Below is a small trained network, with its code and all its weights. Each question gives an input and a target symbol and asks what happens when units are switched off, that is, made to give their printed mean instead of their output.

import numpy as np


def w(rows, s, z=0):
    codes = np.array(rows[::2]) - 128.0
    scale = np.full(codes.shape[1], s)
    scale[-1] = z or s
    return codes * scale


def f(y):
    return np.maximum(y, 0)


def softmax(a):
    e = np.exp(a - a.max(-1, keepdims=True))
    return e / e.sum(-1, keepdims=True)


def log_softmax(a):
    a = a - a.max(-1, keepdims=True)
    return a - np.log(np.exp(a).sum(-1, keepdims=True))


def net(x, mask):
    ids = ['αδεηλξπ'.index(c) for c in x.split()]
    T = len(ids)
    res = E[ids] + P[:T]
    q, k, v = (res @ M[0].T for M in (Q, K, V))
    z = softmax(np.where(np.tri(T) > 0, q @ k.T / 3**0.5, -1e9)) @ v
    res = res + np.where(mask[0], z, O[0][:, -1]) @ O[0][:, :-1]
    y = f(res @ A[0][:, :-1].T + A[0][:, -1])
    res = res + np.where(mask[1:17], y, B[0][:, -1]) @ B[0][:, :-1]
    return log_softmax(res[-1] @ U[:, :-1].T + U[:, -1])


Q, K, V, O, A, B = {}, {}, {}, {}, {}, {}
E = w([
[141,64,155,150,110,132,124,150,128,120,71],'α',
[115,163,92,111,128,78,101,159,167,134,167],'δ',
[168,74,155,168,159,218,101,180,109,107,121],'ε',
[153,104,229,89,120,184,142,136,113,4,79],'η',
[117,150,175,114,110,163,125,196,111,106,171],'λ',
[83,106,32,80,114,140,96,131,167,88,69],'ξ',
[81,139,58,119,188,124,97,135,184,84,127],'π',
],0.021)
P = w([
[95,78,102,167,93,165,130,202,177,121,127],'0',
[162,162,92,143,157,126,129,104,168,111,142],'1',
[167,81,128,155,183,122,102,115,63,118,130],'2',
[182,195,52,135,163,86,191,7,174,141,142],'3',
[142,32,134,202,167,142,109,135,98,126,134],'4',
[143,149,116,141,123,131,115,144,124,199,152],'5',
[134,49,120,181,167,141,104,115,129,124,87],'6',
[122,146,127,109,74,139,107,132,152,145,135],'7',
[120,92,174,173,144,127,56,159,78,123,108],'8',
[134,163,125,154,121,115,129,133,189,129,121],'9',
[129,94,73,158,158,115,146,159,135,142,187],'10',
[130,140,73,107,147,130,75,52,128,132,113],'11',
[103,100,131,157,141,139,96,130,105,109,126],'12',
[182,155,178,149,139,110,105,116,120,108,124],'13',
],0.013)
Q[0] = w([
[103,46,74,159,185,152,71,255,69,35,168],'h1',
[148,151,136,86,46,82,172,113,159,196,154],'h1',
[119,127,108,101,121,131,182,92,116,207,83],'h1',
],0.0071)
K[0] = w([
[3,108,111,151,86,154,149,224,163,99,122],'h1',
[102,126,144,91,170,103,85,30,70,139,148],'h1',
[89,131,164,53,161,65,185,155,64,167,72],'h1',
],0.0063)
V[0] = w([
[119,19,39,113,169,179,166,138,1,144,16],'h1',
[170,12,181,172,131,33,83,63,157,117,128],'h1',
[156,104,203,152,88,130,167,124,30,88,159],'h1',
],0.0065)
O[0] = w([
[157,189,187,192,121,212,246,238,182,24,158,81],'h1',
[137,131,181,69,155,194,96,212,123,221,70,2],'h1',
[137,171,63,85,82,119,135,157,3,124,167,52],'h1',
],0.011,0.005)
A[0] = w([
[127,64,150,99,162,70,59,178,185,173,117,189],'n1',
[98,62,161,166,153,87,182,161,106,125,48,206],'n2',
[98,234,137,126,121,185,200,124,127,118,173,164],'n3',
[164,174,92,90,100,93,202,113,90,126,82,172],'n4',
[94,122,190,125,107,158,125,100,111,174,130,135],'n5',
[77,164,73,146,129,123,155,48,119,136,139,236],'n6',
[99,139,171,115,114,107,118,116,187,123,198,182],'n7',
[175,200,127,84,162,82,101,136,123,143,132,163],'n8',
[129,117,75,59,38,155,109,125,193,113,115,114],'n9',
[93,84,175,92,180,113,135,108,92,177,150,97],'n10',
[107,191,101,103,158,126,130,128,111,171,129,121],'n11',
[96,53,177,141,208,117,102,138,102,76,136,222],'n12',
[181,87,159,106,141,185,104,140,86,101,134,102],'n13',
[142,113,130,163,160,255,51,111,125,69,149,172],'n14',
[95,119,105,177,95,88,199,124,50,97,126,157],'n15',
[97,152,125,98,135,101,192,106,141,112,108,2],'n16',
],0.0079,0.0027)
B[0] = w([
[142,38,154,101,98,166,174,108,117,144,129,221],'n1',
[119,109,172,119,155,167,116,92,138,132,233,175],'n2',
[134,60,83,156,139,129,127,148,114,114,87,178],'n3',
[105,69,135,80,138,141,107,119,159,135,93,138],'n4',
[76,102,123,177,128,171,129,133,146,85,138,139],'n5',
[187,90,214,168,174,124,104,165,125,105,106,225],'n6',
[143,99,71,155,123,101,85,57,83,122,175,220],'n7',
[115,169,135,148,126,141,254,88,172,138,147,156],'n8',
[139,136,157,133,182,50,133,166,128,139,197,176],'n9',
[159,79,186,101,129,129,135,204,131,63,83,142],'n10',
[86,143,154,155,160,137,141,86,156,130,98,141],'n11',
[130,116,160,122,119,108,177,117,138,161,103,254],'n12',
[88,174,109,131,130,126,186,130,194,118,107,169],'n13',
[130,186,114,133,126,76,131,124,158,190,64,250],'n14',
[159,116,71,122,118,51,125,85,105,112,62,180],'n15',
[164,119,190,111,163,143,169,176,133,105,91,135],'n16',
],0.0085,0.0087)
U = w([
[70,153,94,34,134,144,167,139,109,132,86,139],'α',
[145,57,136,51,140,207,87,178,88,146,107,118],'δ',
[127,136,97,147,111,111,106,115,74,121,119,238],'ε',
[183,153,91,133,145,143,126,185,102,202,79,56],'η',
[128,181,139,159,196,179,78,133,128,111,170,2],'λ',
[184,132,141,43,177,146,86,240,135,156,113,153],'ξ',
[2,138,130,97,172,147,166,94,115,202,171,46],'π',
],0.0075,0.0028)

Each question gives the input, a string of symbols that net reads in full, and the target symbol t.
The units are the heads (3 rows each of Q, K, V and O) and the neurons (one row each of A and B). Each row of codes is followed by its name. A weight is (code - 128) times the scale printed after its matrix; where a second scale follows, it is the last column's (O, A, B and U).
mask holds one flag per unit, heads first, then neurons. A switched-off unit (its flag False) gives its mean, the last column of its rows in O or B, instead of its output. The means were averaged over made-up inputs and are rounded, as every weight is.
A unit's drop is (log p(t) with every unit on - log p(t) with that unit switched off) / (log p(t) with every unit on - log p(t) with every unit switched off).
The circuit of an input: a set's keep is (log p(t) with only the set's units on - log p(t) with every unit switched off) / (log p(t) with every unit on - log p(t) with every unit switched off). Starting from the 12 units with the biggest drops (on a tie, the unit counted first), units are removed one at a time, each time the one whose removal leaves the highest keep (on an exact tie, the one counted first), for as long as the keep stays at least 0.8.
units of the circuit, in order: the units of the circuit, biggest drop first
unit that matters most: the unit with the biggest drop
k most important neurons: the k neurons with the biggest drops, biggest first
drop when u is switched off: that unit's drop, to one decimal
input ε δ λ δ δ λ π π δ α λ ξ, target ξ: units of the circuit, in order -> n9, n6, n7
input δ ε λ ξ λ π π λ π λ π, target δ: 2 most important neurons -> n1, n6
input η π π π η, target α: unit that matters most -> n13
input π λ λ ε π π λ λ ξ, target π: units of the circuit, in order -> h1, n2, n6, n12
input π λ λ ξ ξ π λ ξ π, target π: units of the circuit, in order -> h1, n12, n2, n6
input ξ λ λ λ ε λ π π λ ξ ε, target λ: 2 most important neurons -> n2, n1
input δ λ π ξ π, target δ: units of the circuit, in order -> h1, n1, n10
input ε π λ π η λ λ α λ, target η: 2 most important neurons -> n14, n3
input λ ξ λ η, target α: units of the circuit, in order -> h1, n13, n4, n6
input α λ δ λ ε λ ε, target ξ: 2 most important neurons -> n2, n7
input π δ λ δ λ ε π ξ λ δ π λ α, target π: units of the circuit, in order -> n2, h1, n6
input η λ λ, target α: 2 most important neurons -> n13, n6
input δ λ ξ λ δ, target δ: 3 most important neurons -> n1, n10, n14
input λ λ λ δ λ, target ε: most important neuron -> n15
input δ λ λ π λ λ δ α, target δ: 2 most important neurons -> n14, n1
input ξ λ λ ξ λ ξ λ π α λ η, target λ: 2 most important neurons -> n2, n1
input α π ε, target η: 2 most important neurons -> n14, n13
input λ ε π π, target λ: drop when n6 is switched off -> 0.2
input ε ξ π, target η: drop when h1 is switched off -> 0.6
input π π λ λ λ λ ε, target π: drop when n6 is switched off -> 0.1
input π α λ η δ, target π: most important neuron -> n6
